Below are the code and all the weights of a small trained network. Each question names an input and a target symbol and asks about switching units off, where a switched-off unit gives its printed mean instead of its output.

import numpy as np


def w(rows, s, z=0):
    codes = np.array(rows[::2]) - 128.0
    scale = np.full(codes.shape[1], s)
    scale[-1] = z or s
    return codes * scale


def f(y):
    return np.maximum(y, 0)


def softmax(a):
    e = np.exp(a - a.max(-1, keepdims=True))
    return e / e.sum(-1, keepdims=True)


def log_softmax(a):
    a = a - a.max(-1, keepdims=True)
    return a - np.log(np.exp(a).sum(-1, keepdims=True))


def net(x, mask):
    ids = ['βδζθλπστψω'.index(c) for c in x.split()]
    T = len(ids)
    res = E[ids] + P[:T]
    q, k, v = (res @ M[0].T for M in (Q, K, V))
    z = softmax(np.where(np.tri(T) > 0, q @ k.T / 4**0.5, -1e9)) @ v
    res = res + np.where(mask[0], z, O[0][:, -1]) @ O[0][:, :-1]
    y = f(res @ A[0][:, :-1].T + A[0][:, -1])
    res = res + np.where(mask[1:13], y, B[0][:, -1]) @ B[0][:, :-1]
    return log_softmax(res[-1] @ U[:, :-1].T + U[:, -1])


Q, K, V, O, A, B = {}, {}, {}, {}, {}, {}
E = w([
[165,49,198,118,178,164],'β',
[69,247,8,120,86,74],'δ',
[197,122,104,168,92,124],'ζ',
[152,115,85,151,77,161],'θ',
[33,133,135,148,145,232],'λ',
[149,102,93,187,207,123],'π',
[113,153,66,184,177,130],'σ',
[103,137,129,28,89,101],'τ',
[125,172,77,158,213,76],'ψ',
[113,117,245,113,77,199],'ω',
],0.017)
P = w([
[159,147,111,63,140,191],'0',
[94,62,158,174,58,64],'1',
[80,23,114,123,103,134],'2',
[85,116,136,142,134,70],'3',
[129,191,224,50,198,250],'4',
[49,149,184,91,254,108],'5',
],0.012)
Q[0] = w([
[136,146,199,55,183,170],'h0',
[147,75,48,203,18,26],'h0',
[191,170,142,49,85,255],'h0',
[207,180,48,136,165,97],'h0',
],0.0088)
K[0] = w([
[72,34,151,151,94,35],'h0',
[222,231,132,109,165,199],'h0',
[98,148,213,233,82,11],'h0',
[185,117,41,249,104,136],'h0',
],0.011)
V[0] = w([
[168,123,126,191,177,109],'h0',
[108,166,195,66,223,2],'h0',
[224,90,200,105,140,120],'h0',
[162,55,33,92,34,80],'h0',
],0.011)
O[0] = w([
[216,177,1,81,206,118,83],'h0',
[152,216,197,164,220,19,167],'h0',
[187,26,209,79,124,128,74],'h0',
[84,82,53,93,112,44,254],'h0',
],0.0091,0.0022)
A[0] = w([
[158,220,49,57,41,112,85],'n0',
[206,99,98,181,173,158,234],'n1',
[117,164,154,39,172,207,41],'n2',
[216,78,153,235,98,83,210],'n3',
[16,120,82,90,90,94,156],'n4',
[241,62,82,88,173,82,168],'n5',
[131,92,1,164,186,91,103],'n6',
[141,118,205,141,160,144,129],'n7',
[84,175,102,141,71,128,204],'n8',
[79,137,223,53,71,115,254],'n9',
[166,189,183,198,162,95,99],'n10',
[113,57,120,3,95,105,244],'n11',
],0.0091,0.0043)
B[0] = w([
[103,83,181,218,120,47,174],'n0',
[68,201,51,70,144,86,199],'n1',
[98,73,136,181,108,81,166],'n2',
[99,193,117,63,193,155,176],'n3',
[199,102,189,139,127,148,236],'n4',
[89,47,122,54,114,99,200],'n5',
[208,183,142,103,2,137,241],'n6',
[54,155,70,148,64,199,170],'n7',
[148,53,148,173,242,127,178],'n8',
[103,146,32,139,178,33,227],'n9',
[185,139,212,98,136,185,223],'n10',
[131,168,182,188,138,166,246],'n11',
],0.0075,0.012)
U = w([
[119,76,143,47,214,151,103],'β',
[178,168,119,235,105,78,1],'δ',
[143,116,165,73,45,91,237],'ζ',
[186,136,172,168,115,157,19],'θ',
[147,136,87,189,209,191,123],'λ',
[117,143,32,83,80,41,15],'π',
[141,180,2,211,109,97,166],'σ',
[79,123,209,142,140,49,215],'τ',
[183,192,138,117,150,136,171],'ψ',
[38,209,159,146,52,137,117],'ω',
],0.0072,0.0031)

Each question gives the input, a string of symbols that net reads in full, and the target symbol t.
The units are the heads (4 rows each of Q, K, V and O) and the neurons (one row each of A and B). Each row of codes is followed by its name. A weight is (code - 128) times the scale printed after its matrix; where a second scale follows, it is the last column's (O, A, B and U).
mask holds one flag per unit, heads first, then neurons. A switched-off unit (its flag False) gives its mean, the last column of its rows in O or B, instead of its output. The means were averaged over made-up inputs and are rounded, as every weight is.
A unit's drop is (log p(t) with every unit on - log p(t) with that unit switched off) / (log p(t) with every unit on - log p(t) with every unit switched off).
The circuit of an input: a set's keep is (log p(t) with only the set's units on - log p(t) with every unit switched off) / (log p(t) with every unit on - log p(t) with every unit switched off). Starting from the 12 units with the biggest drops (on a tie, the unit counted first), units are removed one at a time, each time the one whose removal leaves the highest keep (on an exact tie, the one counted first), for as long as the keep stays at least 0.8.
units of the circuit, in order: the units of the circuit, biggest drop first
top k neurons: the k neurons with the biggest drops, biggest first
input δ ψ σ ψ δ, target δ: units of the circuit, in order : [n0 h0]
input θ τ ψ, target θ: units of the circuit, in order : [h0 n11 n4 n1]
input θ ω π θ σ, target ω: units of the circuit, in order : [h0 n7 n4]
input ω ζ ψ, target ω: top 3 neurons : [n7 n8 n4]
input π ψ ψ σ σ, target ψ: top 3 neurons : [n10 n9 n6]
input σ ψ π, target σ: units of the circuit, in order : [h0 n10]
input τ θ β π π ψ, target β: top 3 neurons : [n5 n0 n9]
input β λ θ β ζ, target λ: units of the circuit, in order : [h0 n6]
input τ τ ζ β τ, target τ: units of the circuit, in order : [h0 n6]
input ψ β ψ τ π π, target ψ: units of the circuit, in order : [h0 n10 n6]
input ζ δ π θ λ, target λ: units of the circuit, in order : [n8 h0]
input λ τ ψ ζ, target λ: top 2 neurons : [n8 n6]
input δ ψ ζ π, target δ: top 4 neurons : [n4 n6 n8 n1]
input τ τ ζ ζ δ ψ, target ζ: units of the circuit, in order : [h0 n6 n4]
input ζ ζ τ δ ψ, target ζ: units of the circuit, in order : [h0 n6 n9]
input τ ζ π ψ θ, target ζ: units of the circuit, in order : [h0 n9]
input δ ψ ψ, target δ: top 2 neurons : [n4 n6]
input ψ ψ ζ, target ψ: top 3 neurons : [n10 n3 n9]
input λ β τ β ζ, target β: top 2 neurons : [n6 n5]
input ψ β ψ ζ, target ψ: top 2 neurons : [n10 n3]
input ψ β τ ζ ψ, target β: top 2 neurons : [n6 n5]
